Here is a tiny trained network, its code and every weight. The questions are about switching its units off for an input and a target symbol, where a switched-off unit gives its printed mean instead of its output.

import numpy as np


def w(rows, s, z=0):
    codes = np.array(rows[::2]) - 128.0
    scale = np.full(codes.shape[1], s)
    scale[-1] = z or s
    return codes * scale


def norm(h):
    return h / np.sqrt((h * h).mean(-1, keepdims=True) + 1e-5)


def f(y):
    return y / 2 * (1 + np.tanh(0.7978845608 * (y + 0.044715 * y**3)))


def softmax(a):
    e = np.exp(a - a.max(-1, keepdims=True))
    return e / e.sum(-1, keepdims=True)


def log_softmax(a):
    a = a - a.max(-1, keepdims=True)
    return a - np.log(np.exp(a).sum(-1, keepdims=True))


def net(x, mask):
    ids = ['Σαβγδεηξπ'.index(c) for c in x.split()]
    T = len(ids)
    res = E[ids] + P[:T]
    u = 0
    for l in range(2):
        q, k, v = (norm(res) @ M[l].T for M in (Q, K, V))
        z = softmax(np.where(np.tri(T) > 0, q @ k.T / 4**0.5, -1e9)) @ v
        res = res + np.where(mask[u], z, O[l][:, -1]) @ O[l][:, :-1]
        u += 1
        y = f(norm(res) @ A[l][:, :-1].T + A[l][:, -1])
        res = res + np.where(mask[u : u + 16], y, B[l][:, -1]) @ B[l][:, :-1]
        u += 16
    return log_softmax(norm(res)[-1] @ U[:, :-1].T + U[:, -1])


Q, K, V, O, A, B = {}, {}, {}, {}, {}, {}
E = w([
[108,231,145,78,126,143],'Σ',
[79,208,176,251,181,72],'α',
[70,166,58,201,143,156],'β',
[191,132,90,102,144,120],'γ',
[100,90,88,207,167,93],'δ',
[109,93,109,171,145,117],'ε',
[206,186,186,133,146,101],'η',
[126,114,153,145,124,130],'ξ',
[125,104,75,90,114,170],'π',
],0.016)
P = w([
[107,154,103,197,54,94],'0',
[115,142,94,187,36,78],'1',
[143,121,87,146,204,90],'2',
[114,134,134,179,82,144],'3',
[141,138,77,176,19,62],'4',
[131,82,101,114,171,77],'5',
[115,129,132,170,80,146],'6',
[153,130,66,168,3,63],'7',
[107,57,127,96,151,46],'8',
[125,127,135,154,75,152],'9',
],0.0056)
Q[0] = w([
[154,58,180,180,237,153],'L0H1',
[176,131,43,209,17,110],'L0H1',
[71,190,157,76,254,152],'L0H1',
[178,135,84,117,34,45],'L0H1',
],0.0075)
K[0] = w([
[96,138,186,255,113,71],'L0H1',
[157,102,36,134,116,156],'L0H1',
[95,224,155,99,187,107],'L0H1',
[249,84,129,59,128,135],'L0H1',
],0.0089)
V[0] = w([
[188,139,84,96,156,132],'L0H1',
[243,197,193,174,171,2],'L0H1',
[184,222,87,220,159,143],'L0H1',
[238,141,26,154,108,160],'L0H1',
],0.0055)
O[0] = w([
[106,135,76,88,131,1,109],'L0H1',
[195,112,74,196,143,187,108],'L0H1',
[137,107,145,13,99,158,255],'L0H1',
[176,76,98,155,92,101,184],'L0H1',
],0.0081,0.0054)
A[0] = w([
[122,215,84,152,92,136,66],'L0N1',
[144,188,93,168,63,120,87],'L0N2',
[202,125,75,144,216,107,192],'L0N3',
[111,127,52,74,216,73,116],'L0N4',
[111,125,75,89,113,177,100],'L0N5',
[176,132,179,105,72,11,55],'L0N6',
[130,114,127,118,222,80,180],'L0N7',
[201,40,139,45,247,91,252],'L0N8',
[146,82,168,91,2,162,147],'L0N9',
[47,53,123,92,115,157,125],'L0N10',
[133,23,142,200,112,105,40],'L0N11',
[119,72,82,28,94,159,172],'L0N12',
[210,143,201,134,242,99,167],'L0N13',
[64,113,127,108,111,196,169],'L0N14',
[218,65,143,225,51,95,184],'L0N15',
[54,149,50,121,177,81,208],'L0N16',
],0.0072,0.003)
B[0] = w([
[154,166,101,159,146,174,193],'L0N1',
[96,177,129,95,144,141,177],'L0N2',
[74,165,168,135,93,169,145],'L0N3',
[136,99,186,144,112,142,152],'L0N4',
[80,137,163,123,154,81,171],'L0N5',
[102,78,106,154,60,154,133],'L0N6',
[126,148,72,168,120,197,129],'L0N7',
[39,196,70,126,98,255,155],'L0N8',
[133,171,162,119,90,171,165],'L0N9',
[134,93,145,121,162,152,184],'L0N10',
[172,115,92,131,164,131,156],'L0N11',
[116,121,167,192,136,74,171],'L0N12',
[84,76,132,81,164,143,142],'L0N13',
[205,96,139,113,144,62,208],'L0N14',
[168,72,132,126,104,121,195],'L0N15',
[157,70,118,122,103,192,253],'L0N16',
],0.0077,0.006)
Q[1] = w([
[151,194,124,148,62,55],'L1H1',
[142,145,51,134,2,109],'L1H1',
[72,49,178,82,120,47],'L1H1',
[156,209,149,89,176,113],'L1H1',
],0.0082)
K[1] = w([
[173,183,255,122,239,47],'L1H1',
[76,175,182,215,174,83],'L1H1',
[197,141,159,55,77,116],'L1H1',
[201,186,124,55,90,109],'L1H1',
],0.0066)
V[1] = w([
[110,112,246,43,45,88],'L1H1',
[186,28,90,48,2,245],'L1H1',
[160,191,69,86,185,75],'L1H1',
[176,201,177,129,140,129],'L1H1',
],0.003)
O[1] = w([
[140,87,127,107,107,153,4],'L1H1',
[101,111,101,46,151,135,248],'L1H1',
[144,2,106,102,167,142,82],'L1H1',
[136,110,105,115,85,69,80],'L1H1',
],0.0093,0.0031)
A[1] = w([
[101,45,100,203,113,127,215],'L1N1',
[42,108,241,171,186,77,205],'L1N2',
[133,94,83,148,131,155,146],'L1N3',
[254,73,192,122,119,93,71],'L1N4',
[179,142,201,142,229,164,134],'L1N5',
[140,120,109,62,243,164,82],'L1N6',
[192,134,81,32,101,157,114],'L1N7',
[142,191,125,169,124,209,117],'L1N8',
[93,119,198,58,135,177,95],'L1N9',
[56,98,123,134,107,9,42],'L1N10',
[171,31,158,139,116,103,87],'L1N11',
[126,17,161,116,207,77,4],'L1N12',
[180,157,121,100,42,133,77],'L1N13',
[89,126,58,95,81,74,107],'L1N14',
[173,191,189,227,107,63,19],'L1N15',
[98,111,138,130,83,146,217],'L1N16',
],0.0085,0.0022)
B[1] = w([
[146,139,146,92,112,107,230],'L1N1',
[143,135,105,108,137,163,137],'L1N2',
[133,133,164,77,139,131,198],'L1N3',
[113,193,185,116,137,145,169],'L1N4',
[122,53,137,95,88,110,154],'L1N5',
[145,127,152,156,72,120,201],'L1N6',
[118,75,150,166,138,115,192],'L1N7',
[80,145,123,111,156,139,254],'L1N8',
[156,126,83,173,152,120,170],'L1N9',
[80,125,214,104,149,63,119],'L1N10',
[78,175,89,171,147,146,168],'L1N11',
[118,142,103,174,148,81,161],'L1N12',
[128,61,108,94,183,86,183],'L1N13',
[114,83,165,153,112,158,158],'L1N14',
[229,147,67,132,1,74,131],'L1N15',
[152,166,148,146,132,118,176],'L1N16',
],0.0096,0.0049)
U = w([
[164,179,72,21,191,59,170],'Σ',
[187,233,67,187,12,101,202],'α',
[44,218,73,126,178,208,201],'β',
[148,23,21,126,34,133,187],'γ',
[139,87,28,251,227,80,209],'δ',
[132,233,182,244,212,68,4],'ε',
[142,40,155,35,163,229,6],'η',
[207,196,251,158,111,163,54],'ξ',
[24,113,185,137,65,41,97],'π',
],0.011,0.0022)

Each question gives the input, a string of symbols that net reads in full, and the target symbol t.
The units are the heads (4 rows each of Q, K, V and O) and the neurons (one row each of A and B). Each row of codes is followed by its name. A weight is (code - 128) times the scale printed after its matrix; where a second scale follows, it is the last column's (O, A, B and U).
mask holds one flag per unit, layer by layer, with each layer's heads first. A switched-off unit (its flag False) gives its mean, the last column of its rows in O or B, instead of its output. The means were averaged over made-up inputs and are rounded, as every weight is.
A unit's drop is (log p(t) with every unit on - log p(t) with that unit switched off) / (log p(t) with every unit on - log p(t) with every unit switched off).
most important unit: the unit with the biggest drop
k most important neurons: the k neurons with the biggest drops, biggest first
top k neurons in layer l: the k neurons of layer l with the biggest drops, biggest first
drop when u is switched off: that unit's drop, to one decimal
input Σ β β Σ η β ξ η, target η: most important unit : L1N13
input Σ η π β β γ β ε β, target δ: top 3 neurons in layer 0 : [L0N8; L0N16; L0N10]
input β β δ β ξ α, target β: 2 most important neurons : [L0N13; L0N14]
input β Σ Σ, target η: 2 most important neurons : [L1N5; L1N11]
input β β η, target β: top 2 neurons in layer 0 : [L0N8; L0N3]
input β β ξ β π β Σ Σ Σ, target γ: 4 most important neurons : [L0N8; L0N3; L1N4; L0N2]
input β β β, target γ: 4 most important neurons : [L0N14; L0N8; L0N16; L1N6]
input Σ β α Σ δ, target α: 2 most important neurons : [L0N13; L1N1]
input β Σ α γ β, target γ: top 2 neurons in layer 1 : [L1N4; L1N14]
input β ξ ξ ξ, target ξ: 2 most important neurons : [L1N4; L0N8]
input ξ β Σ ε, target ε: 2 most important neurons : [L1N4; L1N12]
input β β β β β β, target δ: 3 most important neurons : [L1N12; L0N16; L0N10]
input β β α β ξ, target α: 2 most important neurons : [L1N15; L0N16]
input β β π ξ β, target π: top neuron in layer 1 : [L1N10]
input π Σ β π Σ Σ β β Σ, target δ: 2 most important neurons : [L1N9; L1N7]
input δ β ε β β β β Σ, target Σ: top 2 neurons in layer 1 : [L1N13; L1N6]
input π ε ξ β Σ Σ ε δ, target π: 3 most important neurons : [L1N10; L1N1; L0N1]
input α δ β Σ β Σ, target η: top 2 neurons in layer 0 : [L0N8; L0N15]
input ξ β β β ε, target ε: 2 most important neurons : [L1N4; L1N11]
input δ β β η, target η: most important neuron : [L0N15]
input β ξ δ α, target α: 2 most important neurons : [L1N15; L0N8]
input β α β η β δ β γ Σ ξ, target ξ: top 2 neurons in layer 0 : [L0N9; L0N10]
input ε β η β β Σ, target β: top 3 neurons in layer 0 : [L0N14; L0N15; L0N10]
input π ε α β η, target α: 2 most important neurons : [L0N6; L1N15]
input β Σ ξ π ε δ, target β: top 2 neurons in layer 0 : [L0N8; L0N3]
input β β γ η β Σ Σ δ, target γ: top 2 neurons in layer 0 : [L0N14; L0N3]
input π β Σ δ β Σ β Σ, target π: top neuron in layer 1 : [L1N14]
input ξ Σ α β β Σ β ε γ, target β: drop when L0N8 is switched off : 0.4
input ε π β β δ, target π: drop when L0H1 is switched off : 1.6
